Below are the code and all the weights of a small trained network. Each question names an input and a class and asks about switching units off, where a switched-off unit gives its printed mean instead of its output.

import numpy as np


def w(rows, s, z=0):
    codes = np.array(rows[::2]) - 128.0
    scale = np.full(codes.shape[1], s)
    scale[-1] = z or s
    return codes * scale


def f(y):
    return y / 2 * (1 + np.tanh(0.7978845608 * (y + 0.044715 * y**3)))


def log_softmax(a):
    a = a - a.max(-1, keepdims=True)
    return a - np.log(np.exp(a).sum(-1, keepdims=True))


def net(x, mask):
    res = np.array(x, float).reshape(1, 3) / 4 @ E
    y = f(res @ A[0][:, :-1].T + A[0][:, -1])
    res = res + np.where(mask, y, B[0][:, -1]) @ B[0][:, :-1]
    return log_softmax(res[-1] @ U[:, :-1].T + U[:, -1])


A, B = {}, {}
E = w([
[140,41,74,1,102,101,152,137,121,77,146],'x0',
[164,152,136,86,251,154,111,114,152,159,101],'x1',
[173,91,164,118,99,241,124,185,147,140,200],'x2',
],0.016)
A[0] = w([
[135,109,126,41,61,182,133,141,135,125,149,110],'n1',
[116,125,106,50,159,24,129,109,126,131,103,163],'n2',
[125,104,124,80,49,89,128,131,117,119,129,118],'n3',
[139,108,117,20,243,160,132,135,133,131,131,58],'n4',
[122,147,112,147,114,47,131,104,134,127,110,205],'n5',
[138,119,143,163,138,174,122,143,125,167,162,112],'n6',
[143,133,120,113,219,86,124,104,122,135,100,115],'n7',
[138,121,146,149,95,158,134,140,100,110,143,155],'n8',
[137,163,144,158,253,176,126,132,134,139,125,137],'n9',
[121,127,116,154,95,65,126,114,113,110,91,248],'n10',
[112,146,125,172,154,58,118,118,122,137,105,186],'n11',
[115,153,149,168,153,86,145,113,130,145,124,152],'n12',
[123,152,152,186,126,103,124,123,133,132,120,255],'n13',
[126,159,125,180,60,127,133,132,128,158,127,193],'n14',
[124,147,144,184,90,199,129,132,128,126,130,165],'n15',
],0.017,0.0064)
B[0] = w([
[121,107,65,156,150,116,121,171,79,195,173,226],'n1',
[119,156,107,78,155,101,160,57,195,48,109,215],'n2',
[128,125,111,51,88,152,180,153,153,150,171,194],'n3',
[129,124,203,195,162,119,111,109,1,92,140,251],'n4',
[130,105,153,139,62,104,147,98,48,150,145,199],'n5',
[117,152,187,80,100,132,125,145,157,99,133,189],'n6',
[117,131,74,136,197,152,128,109,163,117,90,204],'n7',
[144,102,124,146,153,127,124,164,172,101,135,175],'n8',
[146,122,136,56,28,192,119,138,120,213,46,243],'n9',
[117,162,164,135,52,88,114,87,83,142,162,197],'n10',
[138,96,83,187,172,121,123,96,82,161,125,206],'n11',
[134,97,91,156,149,153,113,136,94,160,113,188],'n12',
[133,120,119,216,139,81,104,110,127,147,146,207],'n13',
[123,156,153,187,165,67,110,121,145,75,143,202],'n14',
[128,143,176,151,158,136,110,153,199,97,145,208],'n15',
],0.024,0.027)
U = w([
[136,96,205,214,142,80,99,106,14,140,144,249],'0',
[150,161,165,170,179,104,82,189,255,87,131,156],'1',
[159,84,57,143,130,153,104,78,108,224,37,85],'2',
[189,128,208,50,72,210,106,199,151,187,78,20],'3',
[81,147,64,32,22,72,230,92,135,145,140,218],'4',
[117,56,12,101,157,112,178,215,165,207,191,28],'5',
[110,149,149,78,228,127,176,73,106,26,73,5],'6',
],0.0082,0.0023)

Each question gives the input, the list of numbers given to net, and the class t.
The units are the neurons (one row each of A and B). Each row of codes is followed by its name. A weight is (code - 128) times the scale printed after its matrix; where a second scale follows, it is the last column's (A, B and U).
mask holds one flag per neuron, in row order. A switched-off neuron (its flag False) gives its mean, the last column of its row in B, instead of its output. The means were averaged over made-up inputs and are rounded, as every weight is.
A unit's drop is (log p(t) with every unit on - log p(t) with that unit switched off) / (log p(t) with every unit on - log p(t) with every unit switched off).
The circuit of an input: a set's keep is (log p(t) with only the set's units on - log p(t) with every unit switched off) / (log p(t) with every unit on - log p(t) with every unit switched off). Starting from the 12 units with the biggest drops (on a tie, the unit counted first), units are removed one at a time, each time the one whose removal leaves the highest keep (on an exact tie, the one counted first), for as long as the keep stays at least 0.8.
circuit, biggest first: the units of the circuit, biggest drop first
top k neurons: the k neurons with the biggest drops, biggest first
drop of u: that unit's drop, to one decimal
input [0,5,5], class 3: circuit, biggest first => n9
input [1,-2,1], class 5: top 2 neurons => n4, n9
input [-8,5,0], class 2: top 2 neurons => n13, n11
input [1,1,-5], class 6: top 2 neurons => n2, n9
input [7,0,-7], class 4: top 3 neurons => n3, n10, n5
input [0,-7,2], class 1: top 2 neurons => n4, n14
input [-7,8,1], class 3: top 2 neurons => n9, n6
input [1,0,3], class 5: top 2 neurons => n4, n9
input [5,-3,1], class 5: drop of n1 => 0.3
input [-7,-7,5], class 1: drop of n7 => 0.0
input [-1,8,-6], class 2: drop of n9 => 0.9
input [-1,-2,2], class 1: drop of n4 => 0.2
